Here is a tiny trained network, its code and every weight. The questions are about switching its units off for an input and a class, where a switched-off unit gives its printed mean instead of its output.

import numpy as np


def w(rows, s, z=0):
    codes = np.array(rows[::2]) - 128.0
    scale = np.full(codes.shape[1], s)
    scale[-1] = z or s
    return codes * scale


def f(y):
    return y / 2 * (1 + np.tanh(0.7978845608 * (y + 0.044715 * y**3)))


def log_softmax(a):
    a = a - a.max(-1, keepdims=True)
    return a - np.log(np.exp(a).sum(-1, keepdims=True))


def net(x, mask):
    res = np.array(x, float).reshape(1, 5) / 4 @ E
    y = f(res @ A[0][:, :-1].T + A[0][:, -1])
    res = res + np.where(mask, y, B[0][:, -1]) @ B[0][:, :-1]
    return log_softmax(res[-1] @ U[:, :-1].T + U[:, -1])


A, B = {}, {}
E = w([
[79,36,151,8,159],'x0',
[122,130,130,129,130],'x1',
[193,169,104,52,193],'x2',
[88,135,3,115,117],'x3',
[102,207,157,21,1],'x4',
],0.0085)
A[0] = w([
[164,98,115,144,162,84],'neuron 0',
[146,157,124,159,126,88],'neuron 1',
[112,126,149,131,139,249],'neuron 2',
[85,76,162,102,146,157],'neuron 3',
[94,141,70,132,126,84],'neuron 4',
[161,167,124,97,173,94],'neuron 5',
[184,161,131,163,119,77],'neuron 6',
[168,144,125,100,80,88],'neuron 7',
[136,140,135,111,74,69],'neuron 8',
[124,93,35,154,143,122],'neuron 9',
[69,72,133,92,141,90],'neuron 10',
[124,139,134,117,113,98],'neuron 11',
[164,153,112,99,163,88],'neuron 12',
[137,149,141,95,93,77],'neuron 13',
[91,74,121,192,164,81],'neuron 14',
[157,128,206,135,124,76],'neuron 15',
[174,155,110,162,103,71],'neuron 16',
[100,93,153,85,150,78],'neuron 17',
[128,166,166,109,97,112],'neuron 18',
[164,102,204,129,146,107],'neuron 19',
[111,152,113,104,88,99],'neuron 20',
[152,92,115,147,147,69],'neuron 21',
[7,43,171,204,115,120],'neuron 22',
[118,154,61,108,143,98],'neuron 23',
[93,175,188,103,95,92],'neuron 24',
[105,103,150,100,163,76],'neuron 25',
[90,93,104,158,65,120],'neuron 26',
[113,85,133,121,122,74],'neuron 27',
[152,160,147,169,118,102],'neuron 28',
[136,139,130,107,93,81],'neuron 29',
[128,79,150,73,149,102],'neuron 30',
[206,127,96,91,143,85],'neuron 31',
[101,101,60,129,99,92],'neuron 32',
[122,122,173,160,206,126],'neuron 33',
[178,129,207,124,108,84],'neuron 34',
[140,152,125,154,127,111],'neuron 35',
[188,132,120,83,184,140],'neuron 36',
[149,162,103,100,168,134],'neuron 37',
[191,86,102,145,144,117],'neuron 38',
[125,89,137,100,132,80],'neuron 39',
[177,90,194,147,124,110],'neuron 40',
],0.015,0.012)
B[0] = w([
[105,73,114,99,64,158],'neuron 0',
[120,151,82,171,72,141],'neuron 1',
[254,164,144,60,109,243],'neuron 2',
[191,184,95,159,111,210],'neuron 3',
[72,184,96,84,218,148],'neuron 4',
[48,111,171,170,122,154],'neuron 5',
[132,172,88,158,89,155],'neuron 6',
[127,58,116,130,107,157],'neuron 7',
[74,80,127,140,122,151],'neuron 8',
[110,147,123,53,135,198],'neuron 9',
[140,166,63,197,93,181],'neuron 10',
[122,91,123,136,138,130],'neuron 11',
[45,131,168,159,134,147],'neuron 12',
[91,81,101,132,111,156],'neuron 13',
[105,66,109,96,70,194],'neuron 14',
[50,170,86,108,205,163],'neuron 15',
[117,159,79,216,65,149],'neuron 16',
[139,152,82,185,85,162],'neuron 17',
[92,76,110,102,105,174],'neuron 18',
[49,162,100,86,189,181],'neuron 19',
[84,41,111,92,126,165],'neuron 20',
[82,49,87,119,102,143],'neuron 21',
[71,149,210,131,117,246],'neuron 22',
[88,176,135,96,184,160],'neuron 23',
[105,83,116,105,83,189],'neuron 24',
[120,138,116,153,76,147],'neuron 25',
[86,150,200,125,142,172],'neuron 26',
[73,146,123,188,123,132],'neuron 27',
[146,184,102,150,109,157],'neuron 28',
[74,58,101,140,128,142],'neuron 29',
[134,186,79,197,91,182],'neuron 30',
[72,133,176,166,134,154],'neuron 31',
[104,173,120,119,213,161],'neuron 32',
[96,77,99,61,81,201],'neuron 33',
[68,167,91,96,195,173],'neuron 34',
[117,150,106,136,94,141],'neuron 35',
[86,145,211,142,82,194],'neuron 36',
[87,136,198,138,87,168],'neuron 37',
[86,76,103,77,58,172],'neuron 38',
[107,132,100,209,103,140],'neuron 39',
[85,154,101,82,208,177],'neuron 40',
],0.0087,0.012)
U = w([
[94,44,93,108,97,92],'0',
[120,172,69,226,100,117],'1',
[123,140,148,116,120,251],'2',
[79,162,103,104,207,91],'3',
[73,130,246,174,119,78],'4',
[240,84,163,126,182,139],'5',
[181,30,117,201,210,86],'6',
],0.011,0.017)

Each question gives the input, the list of numbers given to net, and the class t.
The units are the neurons (one row each of A and B). Each row of codes is followed by its name. A weight is (code - 128) times the scale printed after its matrix; where a second scale follows, it is the last column's (A, B and U).
mask holds one flag per neuron, in row order. A switched-off neuron (its flag False) gives its mean, the last column of its row in B, instead of its output. The means were averaged over made-up inputs and are rounded, as every weight is.
A unit's drop is (log p(t) with every unit on - log p(t) with that unit switched off) / (log p(t) with every unit on - log p(t) with every unit switched off).
The circuit of an input: a set's keep is (log p(t) with only the set's units on - log p(t) with every unit switched off) / (log p(t) with every unit on - log p(t) with every unit switched off). Starting from the 12 units with the biggest drops (on a tie, the unit counted first), units are removed one at a time, each time the one whose removal leaves the highest keep (on an exact tie, the one counted first), for as long as the keep stays at least 0.8.
circuit, biggest first: the units of the circuit, biggest drop first
top k neurons: the k neurons with the biggest drops, biggest first
drop when u is switched off: that unit's drop, to one decimal
input [-6,-5,5,8,6], class 3: circuit, biggest first -> (neuron 23; neuron 4)
input [1,2,-2,-7,5], class 3: circuit, biggest first -> (neuron 34; neuron 15)
input [-5,-5,-7,-2,-3], class 4: circuit, biggest first -> (neuron 22)
input [-3,-1,-5,-2,-7], class 0: top 2 neurons -> (neuron 14; neuron 33)
input [4,-6,7,-6,1], class 4: top 2 neurons -> (neuron 36; neuron 5)
input [-1,-2,-4,8,6], class 3: circuit, biggest first -> (neuron 32; neuron 4)
input [-5,5,5,-4,5], class 0: circuit, biggest first -> (neuron 18; neuron 7; neuron 24)
input [-1,-3,1,-3,-6], class 0: circuit, biggest first -> (neuron 33; neuron 38)
input [-3,4,-2,2,-5], class 0: circuit, biggest first -> (neuron 14; neuron 3)
input [-3,-6,6,-7,2], class 3: circuit, biggest first -> (neuron 34; neuron 15)
input [-5,1,0,-6,2], class 3: circuit, biggest first -> (neuron 34; neuron 15; neuron 40)
input [8,-8,-6,-2,-5], class 1: circuit, biggest first -> (neuron 10; neuron 3)
input [8,-4,3,5,7], class 1: top 2 neurons -> (neuron 30; neuron 10)
input [6,4,-8,7,6], class 4: circuit, biggest first -> (neuron 26)
input [5,-3,-7,-2,3], class 4: top 2 neurons -> (neuron 22; neuron 26)
input [-6,0,2,8,-3], class 3: top 2 neurons -> (neuron 9; neuron 4)
input [5,8,-3,-7,8], class 0: top 2 neurons -> (neuron 24; neuron 18)
input [3,-6,-7,0,5], class 4: top 2 neurons -> (neuron 22; neuron 26)
input [4,-8,-7,5,-5], class 2: top 2 neurons -> (neuron 9; neuron 36)
input [-3,1,-1,7,4], class 3: top neuron -> (neuron 4)
input [-5,2,-8,-1,-4], class 4: drop when neuron 22 is switched off -> 1.0
input [-2,-4,-1,-6,7], class 0: drop when neuron 36 is switched off -> 0.0
input [6,-3,-5,-7,0], class 3: drop when neuron 34 is switched off -> 0.2
